Below are the code and all the weights of a small trained network. Each question names an input and a class and asks about switching units off, where a switched-off unit gives its printed mean instead of its output.

import numpy as np


def w(rows, s, z=0):
    codes = np.array(rows[::2]) - 128.0
    scale = np.full(codes.shape[1], s)
    scale[-1] = z or s
    return codes * scale


def f(y):
    return np.maximum(y, 0)


def log_softmax(a):
    a = a - a.max(-1, keepdims=True)
    return a - np.log(np.exp(a).sum(-1, keepdims=True))


def net(x, mask):
    res = np.array(x, float).reshape(1, 7) / 4 @ E
    y = f(res @ A[0][:, :-1].T + A[0][:, -1])
    res = res + np.where(mask, y, B[0][:, -1]) @ B[0][:, :-1]
    return log_softmax(res[-1] @ U[:, :-1].T + U[:, -1])


A, B = {}, {}
E = w([
[4,131,95,134,125,127],'x0',
[127,255,132,119,198,112],'x1',
[128,128,128,127,128,129],'x2',
[128,128,128,127,129,129],'x3',
[128,128,127,128,128,129],'x4',
[128,129,128,127,128,129],'x5',
[134,121,89,28,109,60],'x6',
],0.016)
A[0] = w([
[139,152,137,135,147,130,139],'n1',
[128,138,119,114,134,114,117],'n2',
[115,139,132,144,137,139,132],'n3',
[138,148,138,133,149,135,138],'n4',
[116,132,129,140,132,137,122],'n5',
[132,140,133,137,136,130,121],'n6',
[127,139,123,116,135,116,110],'n7',
[115,108,125,126,106,130,154],'n8',
[139,150,141,138,147,130,134],'n9',
[112,142,123,127,141,123,106],'n10',
[140,116,120,115,122,117,155],'n11',
[134,120,91,45,114,60,147],'n12',
[118,124,114,118,124,122,115],'n13',
[139,124,135,133,123,133,156],'n14',
[118,131,134,141,133,143,138],'n15',
[231,128,149,124,129,130,236],'n16',
[125,132,147,170,133,163,188],'n17',
[126,131,139,152,132,154,168],'n18',
[121,108,119,128,108,124,158],'n19',
[124,132,150,180,138,174,205],'n20',
[114,145,124,130,145,126,107],'n21',
[124,133,151,175,136,174,200],'n22',
[124,132,155,197,140,180,223],'n23',
[6,130,100,133,124,127,133],'n24',
[114,128,117,120,125,117,112],'n25',
[130,228,128,121,196,111,140],'n26',
[116,136,125,128,140,121,109],'n27',
[129,199,129,122,176,116,137],'n28',
[146,122,128,121,124,119,151],'n29',
[127,39,128,136,69,143,254],'n30',
[29,129,109,131,126,126,131],'n31',
[133,123,97,60,114,74,146],'n32',
[129,69,123,136,88,137,213],'n33',
],0.018,0.0091)
B[0] = w([
[116,130,143,118,146,127,163],'n1',
[122,140,132,129,126,112,145],'n2',
[131,135,121,132,143,136,150],'n3',
[120,131,139,121,150,131,160],'n4',
[134,135,117,132,139,137,141],'n5',
[124,131,132,126,138,130,143],'n6',
[123,138,129,131,128,113,142],'n7',
[130,120,117,127,115,142,158],'n8',
[119,129,141,119,146,128,161],'n9',
[123,144,121,138,135,122,145],'n10',
[132,128,134,122,112,123,152],'n11',
[111,148,127,103,83,95,220],'n12',
[117,130,122,130,119,126,141],'n13',
[139,117,141,132,127,126,144],'n14',
[135,129,120,132,140,138,147],'n15',
[147,110,254,115,131,110,231],'n16',
[141,119,126,146,151,149,183],'n17',
[140,118,131,142,142,142,163],'n18',
[124,115,119,124,106,138,158],'n19',
[142,110,131,148,167,164,198],'n20',
[125,139,121,137,141,123,148],'n21',
[137,117,131,140,157,157,194],'n22',
[146,110,130,152,172,171,215],'n23',
[106,149,17,151,125,144,222],'n24',
[117,134,119,132,122,125,142],'n25',
[96,158,139,116,175,109,250],'n26',
[124,142,118,137,134,121,139],'n27',
[98,153,138,114,174,111,215],'n28',
[137,130,142,121,120,121,148],'n29',
[152,79,121,139,79,152,240],'n30',
[110,141,56,145,124,140,204],'n31',
[114,147,129,98,82,94,203],'n32',
[137,89,121,131,89,145,203],'n33',
],0.018,0.025)
U = w([
[235,33,188,187,124,173,250],'0',
[198,78,180,61,13,73,181],'1',
[142,125,208,118,245,141,160],'2',
[113,186,201,34,131,31,110],'3',
[172,67,31,205,118,212,124],'4',
[90,112,37,106,3,127,144],'5',
[100,182,62,181,229,167,18],'6',
[56,215,52,103,127,45,19],'7',
],0.0055,0.0017)

Each question gives the input, the list of numbers given to net, and the class t.
The units are the neurons (one row each of A and B). Each row of codes is followed by its name. A weight is (code - 128) times the scale printed after its matrix; where a second scale follows, it is the last column's (A, B and U).
mask holds one flag per neuron, in row order. A switched-off neuron (its flag False) gives its mean, the last column of its row in B, instead of its output. The means were averaged over made-up inputs and are rounded, as every weight is.
A unit's drop is (log p(t) with every unit on - log p(t) with that unit switched off) / (log p(t) with every unit on - log p(t) with every unit switched off).
The circuit of an input: a set's keep is (log p(t) with only the set's units on - log p(t) with every unit switched off) / (log p(t) with every unit on - log p(t) with every unit switched off). Starting from the 12 units with the biggest drops (on a tie, the unit counted first), units are removed one at a time, each time the one whose removal leaves the highest keep (on an exact tie, the one counted first), for as long as the keep stays at least 0.8.
circuit, biggest first: the units of the circuit, biggest drop first
top k neurons: the k neurons with the biggest drops, biggest first
drop when u is switched off: that unit's drop, to one decimal
input [0,5,-5,-4,7,3,-1], class 2: circuit, biggest first : (n24)
input [-2,1,-8,2,-4,-8,0], class 2: top 4 neurons : (n30; n12; n32; n33)
input [0,1,3,1,6,-8,1], class 3: circuit, biggest first : (n24; n23)
input [0,-1,4,-7,-1,6,-5], class 0: top 2 neurons : (n24; n31)
input [0,-6,0,-7,6,-1,5], class 1: top 2 neurons : (n24; n31)
input [-2,7,-5,0,-5,3,0], class 2: top 2 neurons : (n12; n32)
input [-6,7,-4,3,-2,-5,1], class 3: top 2 neurons : (n23; n20)
input [4,-1,-4,6,0,-7,0], class 4: top 2 neurons : (n12; n32)
input [6,0,3,-2,8,3,-6], class 4: top 2 neurons : (n26; n28)
input [-3,-2,3,1,5,-3,0], class 0: top 2 neurons : (n12; n32)
input [0,1,6,5,-5,-8,7], class 3: top 2 neurons : (n24; n30)
input [7,0,0,1,5,6,-5], class 4: top 2 neurons : (n26; n28)
input [8,5,0,0,8,3,1], class 7: top 2 neurons : (n23; n20)
input [-1,5,7,2,2,-7,-5], class 2: circuit, biggest first : (n24)
input [0,-3,-8,-5,-8,3,-7], class 0: top 2 neurons : (n24; n31)
input [-7,-6,8,-3,6,1,8], class 1: drop when n11 is switched off : 0.0
input [-3,0,-1,-8,7,0,4], class 1: drop when n26 is switched off : 0.3
input [1,-2,-4,-4,0,-4,1], class 5: drop when n20 is switched off : 0.1
